Here is a tiny trained network, its code and every weight. The questions are about switching its units off for an input and a class, where a switched-off unit gives its printed mean instead of its output.

import numpy as np


def w(rows, s, z=0):
    codes = np.array(rows[::2]) - 128.0
    scale = np.full(codes.shape[1], s)
    scale[-1] = z or s
    return codes * scale


def f(y):
    return y / 2 * (1 + np.tanh(0.7978845608 * (y + 0.044715 * y**3)))


def log_softmax(a):
    a = a - a.max(-1, keepdims=True)
    return a - np.log(np.exp(a).sum(-1, keepdims=True))


def net(x, mask):
    res = np.array(x, float).reshape(1, 4) / 4 @ E
    y = f(res @ A[0][:, :-1].T + A[0][:, -1])
    res = res + np.where(mask, y, B[0][:, -1]) @ B[0][:, :-1]
    return log_softmax(res[-1] @ U[:, :-1].T + U[:, -1])


A, B = {}, {}
E = w([
[149,144,51,140,119],'x0',
[142,124,113,123,124],'x1',
[113,227,151,38,3],'x2',
[5,45,72,67,98],'x3',
],0.0059)
A[0] = w([
[119,147,123,40,68,136],'N0',
[121,211,78,47,88,173],'N1',
[166,136,141,122,105,2],'N2',
[133,141,138,126,60,83],'N3',
[64,78,124,174,225,184],'N4',
[129,196,116,193,154,148],'N5',
[208,160,254,165,177,90],'N6',
[166,71,108,122,160,87],'N7',
[35,53,132,87,127,103],'N8',
],0.012,0.0053)
B[0] = w([
[216,90,125,125,178,223],'N0',
[177,120,122,106,170,244],'N1',
[105,195,141,255,138,113],'N2',
[154,147,164,205,207,149],'N3',
[212,135,148,97,140,253],'N4',
[165,133,100,115,107,173],'N5',
[185,151,56,136,115,239],'N6',
[171,135,191,126,184,150],'N7',
[181,226,40,149,128,230],'N8',
],0.012,0.0065)
U = w([
[104,178,24,143,103,63],'0',
[114,111,122,91,102,249],'1',
[103,116,115,116,135,255],'2',
[125,109,167,124,202,56],'3',
[62,103,113,120,103,161],'4',
[12,89,209,148,101,74],'5',
[4,140,163,156,107,67],'6',
[27,110,229,132,34,70],'7',
],0.014,0.01)

Each question gives the input, the list of numbers given to net, and the class t.
The units are the neurons (one row each of A and B). Each row of codes is followed by its name. A weight is (code - 128) times the scale printed after its matrix; where a second scale follows, it is the last column's (A, B and U).
mask holds one flag per neuron, in row order. A switched-off neuron (its flag False) gives its mean, the last column of its row in B, instead of its output. The means were averaged over made-up inputs and are rounded, as every weight is.
A unit's drop is (log p(t) with every unit on - log p(t) with that unit switched off) / (log p(t) with every unit on - log p(t) with every unit switched off).
The circuit of an input: a set's keep is (log p(t) with only the set's units on - log p(t) with every unit switched off) / (log p(t) with every unit on - log p(t) with every unit switched off). Starting from all 9 units, units are removed one at a time, each time the one whose removal leaves the highest keep (on an exact tie, the one counted first), for as long as the keep stays at least 0.8.
units of the circuit, in order: the units of the circuit, biggest drop first
most important unit: the unit with the biggest drop
k most important neurons: the k neurons with the biggest drops, biggest first
drop when u is switched off: that unit's drop, to one decimal
input [0,-3,-2,8], class 0: most important unit => N8
input [-7,7,8,6], class 3: 3 most important neurons => [N0 N3 N1]
input [5,0,-7,-8], class 0: 4 most important neurons => [N6 N5 N0 N1]
input [1,6,7,6], class 3: units of the circuit, in order => [N0 N1]
input [-7,2,8,-3], class 3: 2 most important neurons => [N3 N0]
input [-4,1,8,2], class 3: units of the circuit, in order => [N0 N3]
input [-1,1,3,-6], class 0: 2 most important neurons => [N6 N4]
input [-7,8,8,8], class 0: 3 most important neurons => [N8 N4 N7]
input [-8,0,-5,-4], class 1: 2 most important neurons => [N8 N6]
input [5,7,-8,2], class 3: 3 most important neurons => [N7 N4 N6]
input [1,2,5,8], class 0: 3 most important neurons => [N8 N4 N7]
input [3,-3,4,2], class 3: drop when N0 is switched off => 0.3
input [5,-3,7,5], class 3: drop when N3 is switched off => 0.2
input [1,0,-1,6], class 0: units of the circuit, in order => [N8]
input [2,-5,6,3], class 3: drop when N3 is switched off => 0.2
input [2,2,0,-1], class 4: drop when N6 is switched off => 0.1
